Below are the code and all the weights of a small trained network. Each question names an input and a class and asks about switching units off, where a switched-off unit gives its printed mean instead of its output.

import numpy as np


def w(rows, s, z=0):
    codes = np.array(rows[::2]) - 128.0
    scale = np.full(codes.shape[1], s)
    scale[-1] = z or s
    return codes * scale


def f(y):
    return y / 2 * (1 + np.tanh(0.7978845608 * (y + 0.044715 * y**3)))


def log_softmax(a):
    a = a - a.max(-1, keepdims=True)
    return a - np.log(np.exp(a).sum(-1, keepdims=True))


def net(x, mask):
    res = np.array(x, float).reshape(1, 7) / 4 @ E
    y = f(res @ A[0][:, :-1].T + A[0][:, -1])
    res = res + np.where(mask, y, B[0][:, -1]) @ B[0][:, :-1]
    return log_softmax(res[-1] @ U[:, :-1].T + U[:, -1])


A, B = {}, {}
E = w([
[129,121,126],'x0',
[20,97,249],'x1',
[128,125,127],'x2',
[128,123,127],'x3',
[235,108,243],'x4',
[128,122,127],'x5',
[128,134,129],'x6',
],0.012)
A[0] = w([
[48,156,55,46],'neuron 0',
[162,190,103,75],'neuron 1',
[227,157,15,132],'neuron 2',
[46,122,180,97],'neuron 3',
[235,150,6,114],'neuron 4',
[178,85,151,48],'neuron 5',
[17,92,202,155],'neuron 6',
[237,129,232,31],'neuron 7',
[182,189,186,3],'neuron 8',
[106,126,148,128],'neuron 9',
[31,153,41,58],'neuron 10',
],0.012,0.0029)
B[0] = w([
[196,37,14,199],'neuron 0',
[101,121,132,159],'neuron 1',
[77,182,212,245],'neuron 2',
[74,137,186,198],'neuron 3',
[61,164,217,251],'neuron 4',
[143,88,85,162],'neuron 5',
[87,202,224,238],'neuron 6',
[203,78,38,244],'neuron 7',
[134,84,97,174],'neuron 8',
[103,122,142,144],'neuron 9',
[245,100,58,216],'neuron 10',
],0.012,0.016)
U = w([
[7,193,211,251],'0',
[206,73,85,5],'1',
],0.015,0.0011)

Each question gives the input, the list of numbers given to net, and the class t.
The units are the neurons (one row each of A and B). Each row of codes is followed by its name. A weight is (code - 128) times the scale printed after its matrix; where a second scale follows, it is the last column's (A, B and U).
mask holds one flag per neuron, in row order. A switched-off neuron (its flag False) gives its mean, the last column of its row in B, instead of its output. The means were averaged over made-up inputs and are rounded, as every weight is.
A unit's drop is (log p(t) with every unit on - log p(t) with that unit switched off) / (log p(t) with every unit on - log p(t) with every unit switched off).
most important unit: the unit with the biggest drop
top k neurons: the k neurons with the biggest drops, biggest first
drop when u is switched off: that unit's drop, to one decimal
input [8,-6,8,-4,-5,-7,-3], class 0: top 2 neurons : neuron 4; neuron 2
input [-6,3,-6,5,-4,-3,1], class 1: most important unit : neuron 4
input [-6,-6,-3,-4,-5,-3,2], class 0: top 2 neurons : neuron 4; neuron 2
input [7,0,8,8,-1,-7,5], class 1: top 3 neurons : neuron 4; neuron 6; neuron 2
input [-7,7,-8,2,-8,-2,6], class 1: top 3 neurons : neuron 10; neuron 0; neuron 4
input [4,-3,7,-8,3,0,-4], class 0: top 2 neurons : neuron 10; neuron 0
input [3,-5,6,-6,5,7,2], class 0: top 4 neurons : neuron 4; neuron 2; neuron 10; neuron 0
input [-6,1,0,2,-7,6,8], class 1: drop when neuron 10 is switched off : 0.0
input [-7,4,-6,-6,-6,1,-2], class 1: drop when neuron 10 is switched off : 0.5
input [-7,0,4,5,-2,-1,4], class 1: drop when neuron 4 is switched off : 0.2
input [5,-7,-1,1,-3,-6,-4], class 0: drop when neuron 8 is switched off : 0.0
